Below are the code and all the weights of a small trained network. Each question names an input and a class and asks about switching units off, where a switched-off unit gives its printed mean instead of its output.

import numpy as np


def w(rows, s, z=0):
    codes = np.array(rows[::2]) - 128.0
    scale = np.full(codes.shape[1], s)
    scale[-1] = z or s
    return codes * scale


def f(y):
    return np.maximum(y, 0)


def log_softmax(a):
    a = a - a.max(-1, keepdims=True)
    return a - np.log(np.exp(a).sum(-1, keepdims=True))


def net(x, mask):
    res = np.array(x, float).reshape(1, 7) / 4 @ E
    y = f(res @ A[0][:, :-1].T + A[0][:, -1])
    res = res + np.where(mask, y, B[0][:, -1]) @ B[0][:, :-1]
    return log_softmax(res[-1] @ U[:, :-1].T + U[:, -1])


A, B = {}, {}
E = w([
[194,108,62,57,129,167,195,209,237,125,103],'x0',
[156,168,84,70,31,175,143,140,2,152,95],'x1',
[36,76,76,177,145,98,166,210,84,146,55],'x2',
[128,129,129,125,127,126,130,131,126,125,128],'x3',
[110,163,77,134,70,91,34,195,168,147,170],'x4',
[101,238,176,185,114,164,191,166,154,152,143],'x5',
[67,83,61,181,34,173,168,57,179,78,167],'x6',
],0.0075)
A[0] = w([
[122,109,146,150,119,93,128,93,168,146,131,68],'N1',
[106,133,114,128,105,96,60,184,165,135,139,72],'N2',
[130,129,145,164,144,129,93,103,91,124,145,236],'N3',
[119,111,108,172,118,116,137,151,129,122,59,238],'N4',
[188,156,157,82,108,159,129,86,160,115,194,43],'N5',
[189,150,142,99,104,142,131,91,152,123,175,255],'N6',
[76,107,57,177,26,178,159,56,155,45,171,57],'N7',
[126,123,98,100,103,97,60,172,137,116,144,114],'N8',
[173,133,66,62,136,122,159,140,203,151,127,60],'N9',
[133,138,104,150,101,114,59,148,154,174,145,80],'N10',
[138,105,163,95,147,161,225,96,57,122,44,128],'N11',
[185,220,159,108,145,118,97,47,138,80,215,106],'N12',
[79,141,152,191,168,78,70,64,83,131,133,82],'N13',
[195,101,115,110,134,170,164,191,180,147,99,65],'N14',
[118,141,158,167,105,87,98,82,90,125,121,43],'N15',
[192,161,177,75,196,63,82,191,95,190,107,72],'N16',
[94,139,120,105,55,82,84,203,132,144,114,129],'N17',
[170,90,168,118,177,131,209,91,103,126,91,68],'N18',
[95,127,151,162,136,118,78,84,63,136,150,49],'N19',
[121,158,118,65,72,167,133,106,82,142,122,72],'N20',
[104,148,143,145,88,115,104,91,73,141,126,100],'N21',
[75,129,73,147,128,124,154,177,71,178,76,81],'N22',
[133,149,128,166,85,131,180,140,146,128,196,111],'N23',
[125,174,150,150,84,173,182,171,83,148,157,117],'N24',
[157,110,142,41,107,156,91,70,145,118,152,145],'N25',
[66,162,152,148,145,120,73,79,82,111,122,47],'N26',
[183,139,56,89,127,124,181,178,207,123,76,53],'N27',
[154,167,84,129,89,130,80,150,119,166,163,116],'N28',
[181,158,194,102,176,75,94,173,108,173,76,81],'N29',
[33,60,54,192,170,63,190,172,107,137,94,105],'N30',
[134,125,196,162,104,104,79,113,62,166,145,79],'N31',
[171,157,167,100,92,165,94,92,167,107,164,55],'N32',
[77,142,88,126,92,144,136,79,150,50,132,50],'N33',
[86,210,159,179,146,114,189,176,154,126,133,122],'N34',
[134,186,161,96,204,128,97,181,108,133,81,50],'N35',
[106,227,210,203,137,171,168,140,158,162,137,117],'N36',
[157,145,114,137,114,130,135,131,79,134,153,109],'N37',
[114,92,204,89,184,183,197,83,126,63,105,171],'N38',
[170,153,119,123,59,122,140,109,101,142,106,52],'N39',
[164,52,103,71,153,63,87,102,107,85,111,125],'N40',
[110,186,80,100,107,89,62,182,158,128,178,116],'N41',
[155,168,164,102,165,115,114,179,85,154,142,88],'N42',
[157,121,69,85,77,132,129,117,30,112,92,163],'N43',
[182,87,93,84,109,172,168,163,173,134,95,66],'N44',
[126,42,91,103,163,83,56,94,101,89,134,144],'N45',
[91,70,181,191,234,58,109,105,255,83,170,93],'N46',
[101,124,132,205,107,111,112,63,94,144,166,76],'N47',
[164,38,89,104,136,120,99,98,96,88,93,85],'N48',
],0.0078,0.0085)
B[0] = w([
[139,115,132,126,105,145,142,133,97,131,145,142],'N1',
[109,163,164,148,126,151,116,81,118,102,155,158],'N2',
[119,118,152,119,138,73,152,188,205,142,135,216],'N3',
[132,120,142,156,179,83,80,186,167,148,147,218],'N4',
[92,114,70,137,176,126,109,134,55,74,93,164],'N5',
[94,105,111,148,194,81,92,183,137,155,115,242],'N6',
[198,41,79,199,88,150,160,96,134,153,160,207],'N7',
[101,166,161,149,138,147,131,71,158,130,145,166],'N8',
[127,141,138,109,109,68,161,162,116,83,127,173],'N9',
[96,159,151,143,138,165,121,61,140,100,175,151],'N10',
[86,174,172,158,162,166,106,75,183,132,196,196],'N11',
[111,109,81,156,191,112,104,158,97,96,78,200],'N12',
[137,146,141,68,109,98,183,171,120,84,145,188],'N13',
[116,154,120,86,94,58,182,152,112,74,145,172],'N14',
[117,145,126,109,120,106,182,154,113,78,143,147],'N15',
[173,38,67,200,80,150,164,84,117,128,174,200],'N16',
[88,156,167,157,176,168,130,88,157,115,158,181],'N17',
[89,159,156,145,130,168,119,53,151,89,180,161],'N18',
[122,145,137,101,97,96,178,150,122,61,132,160],'N19',
[178,154,164,139,125,170,114,185,90,159,145,160],'N20',
[150,139,165,103,126,93,181,182,122,105,157,161],'N21',
[128,101,88,146,199,137,88,141,86,72,110,173],'N22',
[156,106,104,127,120,99,126,97,133,135,98,163],'N23',
[154,165,117,101,110,105,96,105,132,180,95,170],'N24',
[102,126,76,148,171,112,97,156,111,119,106,189],'N25',
[124,131,134,79,102,103,180,145,113,73,138,158],'N26',
[115,133,160,87,113,72,204,171,106,75,151,186],'N27',
[97,163,183,132,150,164,114,110,153,121,161,166],'N28',
[154,42,90,193,99,161,174,73,127,136,151,186],'N29',
[121,126,74,152,197,131,87,136,62,90,108,212],'N30',
[128,116,135,86,115,78,171,149,137,84,161,166],'N31',
[86,112,86,163,190,138,120,130,48,89,97,161],'N32',
[172,54,95,179,104,136,145,96,127,144,156,155],'N33',
[128,147,53,92,93,99,101,73,139,159,39,188],'N34',
[152,86,68,157,94,123,145,107,126,124,148,165],'N35',
[136,154,75,89,89,97,100,81,144,162,54,202],'N36',
[153,136,140,114,127,143,127,156,131,129,134,145],'N37',
[67,174,152,158,130,125,98,97,180,128,194,209],'N38',
[156,141,129,121,133,170,97,160,84,126,136,143],'N39',
[122,168,95,109,85,98,115,69,152,157,62,186],'N40',
[76,156,172,136,134,144,131,41,174,103,172,183],'N41',
[161,68,107,166,94,120,129,112,135,143,148,166],'N42',
[182,168,180,103,136,178,95,179,112,190,142,210],'N43',
[123,151,129,82,98,80,163,158,124,100,159,174],'N44',
[119,170,80,95,89,105,108,103,177,170,57,196],'N45',
[241,192,183,75,100,254,96,207,12,181,168,247],'N46',
[123,122,112,101,121,90,168,157,142,112,138,169],'N47',
[131,162,102,101,89,114,112,87,136,159,91,166],'N48',
],0.0075,0.011)
U = w([
[114,124,136,71,85,73,212,159,123,57,144,94],'0',
[164,7,100,179,70,144,156,83,128,142,153,100],'1',
[115,114,133,129,142,103,108,146,163,153,134,255],'2',
[177,163,152,94,105,194,100,158,72,163,134,105],'3',
[84,105,94,151,197,118,90,133,86,82,85,92],'4',
[59,167,161,139,128,156,118,48,167,106,172,107],'5',
[120,154,96,81,58,87,105,72,149,170,27,103],'6',
[57,40,209,123,116,154,122,159,161,152,63,129],'7',
],0.011,0.017)

Each question gives the input, the list of numbers given to net, and the class t.
The units are the neurons (one row each of A and B). Each row of codes is followed by its name. A weight is (code - 128) times the scale printed after its matrix; where a second scale follows, it is the last column's (A, B and U).
mask holds one flag per neuron, in row order. A switched-off neuron (its flag False) gives its mean, the last column of its row in B, instead of its output. The means were averaged over made-up inputs and are rounded, as every weight is.
A unit's drop is (log p(t) with every unit on - log p(t) with that unit switched off) / (log p(t) with every unit on - log p(t) with every unit switched off).
The circuit of an input: a set's keep is (log p(t) with only the set's units on - log p(t) with every unit switched off) / (log p(t) with every unit on - log p(t) with every unit switched off). Starting from the 12 units with the biggest drops (on a tie, the unit counted first), units are removed one at a time, each time the one whose removal leaves the highest keep (on an exact tie, the one counted first), for as long as the keep stays at least 0.8.
circuit, biggest first: the units of the circuit, biggest drop first
most important unit: the unit with the biggest drop
k most important neurons: the k neurons with the biggest drops, biggest first
drop when u is switched off: that unit's drop, to one decimal
input [5,-1,1,0,7,2,-5], class 5: most important unit	N41
input [7,0,-6,-4,-8,8,-6], class 5: 3 most important neurons	[N38, N11, N18]
input [2,6,6,7,-4,8,6], class 6: 4 most important neurons	[N46, N24, N34, N36]
input [-1,4,4,4,1,1,-5], class 1: 2 most important neurons	[N16, N46]
input [7,4,-6,5,-5,-5,6], class 0: 3 most important neurons	[N44, N27, N9]
input [0,-5,-4,-4,-2,8,2], class 6: circuit, biggest first	[N36, N34]
input [5,8,5,1,-8,-5,0], class 3: 2 most important neurons	[N43, N20]
input [2,4,-2,4,-8,3,-5], class 5: circuit, biggest first	[N11, N18]
input [-4,5,-7,3,0,-3,-7], class 1: circuit, biggest first	[N16, N29]
input [6,-4,1,-2,-8,4,-2], class 5: circuit, biggest first	[N38, N18]
input [-4,-6,7,2,7,3,-6], class 4: 4 most important neurons	[N30, N22, N7, N43]
input [1,1,0,-1,6,7,-4], class 6: circuit, biggest first	[N34, N36]
input [4,3,4,5,-2,-3,-5], class 1: 3 most important neurons	[N16, N29, N46]
input [2,7,4,-2,8,8,-5], class 5: circuit, biggest first	[N17, N41]
input [5,5,1,3,0,-3,-8], class 1: circuit, biggest first	[N16]
input [6,7,-2,5,8,-6,5], class 5: 2 most important neurons	[N46, N41]
input [0,6,3,5,-8,8,7], class 5: 4 most important neurons	[N11, N38, N46, N16]
input [-1,7,7,-4,2,-7,-1], class 3: 4 most important neurons	[N43, N6, N12, N20]
input [-1,1,8,0,5,-3,1], class 4: 2 most important neurons	[N30, N22]
input [8,-8,8,0,4,4,3], class 0: most important unit	N27
input [8,8,-8,7,-8,0,-8], class 0: 2 most important neurons	[N14, N46]
input [7,-2,-1,3,-1,5,-4], class 0: drop when N27 is switched off	0.1
input [3,-7,-5,-4,-2,1,1], class 3: drop when N46 is switched off	1.3
input [1,-7,-8,-4,3,-4,-5], class 4: drop when N25 is switched off	0.2
